Below are the code and all the weights of a small trained network. Each question names an input and a class and asks about switching units off, where a switched-off unit gives its printed mean instead of its output.

import numpy as np


def w(rows, s, z=0):
    codes = np.array(rows[::2]) - 128.0
    scale = np.full(codes.shape[1], s)
    scale[-1] = z or s
    return codes * scale


def f(y):
    return np.maximum(y, 0)


def log_softmax(a):
    a = a - a.max(-1, keepdims=True)
    return a - np.log(np.exp(a).sum(-1, keepdims=True))


def net(x, mask):
    res = np.array(x, float).reshape(1, 3) / 4 @ E
    y = f(res @ A[0][:, :-1].T + A[0][:, -1])
    res = res + np.where(mask, y, B[0][:, -1]) @ B[0][:, :-1]
    return log_softmax(res[-1] @ U[:, :-1].T + U[:, -1])


A, B = {}, {}
E = w([
[148,76,108,128,26,122,170],'x0',
[13,91,118,173,122,156,122],'x1',
[146,112,232,252,77,146,44],'x2',
],0.012)
A[0] = w([
[163,145,199,180,133,131,111,177],'N0',
[73,77,101,127,109,128,121,246],'N1',
[90,129,67,102,140,130,183,5],'N2',
[139,104,98,112,70,114,171,236],'N3',
[150,128,102,90,166,118,168,79],'N4',
[117,169,109,98,254,133,122,128],'N5',
[52,79,60,107,68,128,173,154],'N6',
[196,91,170,149,30,135,102,10],'N7',
],0.018,0.0012)
B[0] = w([
[25,135,101,62,190,45,160,224],'N0',
[73,136,97,71,161,92,115,196],'N1',
[38,84,100,78,113,119,127,233],'N2',
[180,110,116,155,36,228,137,206],'N3',
[140,174,70,110,126,187,2,210],'N4',
[176,198,217,189,218,22,134,241],'N5',
[16,22,141,141,75,146,244,252],'N6',
[161,150,207,187,204,58,171,238],'N7',
],0.013,0.018)
U = w([
[247,168,90,109,60,180,74,5],'0',
[50,74,94,98,75,134,134,167],'1',
[254,99,160,157,36,166,155,30],'2',
[193,161,200,153,157,40,135,240],'3',
],0.01,0.0023)

Each question gives the input, the list of numbers given to net, and the class t.
The units are the neurons (one row each of A and B). Each row of codes is followed by its name. A weight is (code - 128) times the scale printed after its matrix; where a second scale follows, it is the last column's (A, B and U).
mask holds one flag per neuron, in row order. A switched-off neuron (its flag False) gives its mean, the last column of its row in B, instead of its output. The means were averaged over made-up inputs and are rounded, as every weight is.
A unit's drop is (log p(t) with every unit on - log p(t) with that unit switched off) / (log p(t) with every unit on - log p(t) with every unit switched off).
The circuit of an input: a set's keep is (log p(t) with only the set's units on - log p(t) with every unit switched off) / (log p(t) with every unit on - log p(t) with every unit switched off). Starting from all 8 units, units are removed one at a time, each time the one whose removal leaves the highest keep (on an exact tie, the one counted first), for as long as the keep stays at least 0.8.
units of the circuit, in order: the units of the circuit, biggest drop first
unit that matters most: the unit with the biggest drop
k most important neurons: the k neurons with the biggest drops, biggest first
drop when u is switched off: that unit's drop, to one decimal
input [7,1,1], class 2: 3 most important neurons	(N0; N2; N3)
input [-2,6,7], class 3: units of the circuit, in order	(N6)
input [1,5,5], class 3: 2 most important neurons	(N6; N7)
input [3,-2,0], class 2: 2 most important neurons	(N5; N0)
input [-1,8,6], class 3: 3 most important neurons	(N6; N2; N3)
input [2,6,5], class 3: 2 most important neurons	(N7; N2)
input [7,7,7], class 3: 2 most important neurons	(N7; N2)
input [0,-6,-4], class 0: 2 most important neurons	(N4; N7)
input [3,-5,-4], class 0: 3 most important neurons	(N0; N4; N6)
input [2,-4,-1], class 0: 2 most important neurons	(N6; N5)
input [-8,8,2], class 3: drop when N1 is switched off	0.0
input [-2,1,0], class 3: drop when N3 is switched off	0.1
input [8,-6,-1], class 2: drop when N3 is switched off	0.2
input [7,2,4], class 3: unit that matters most	N7
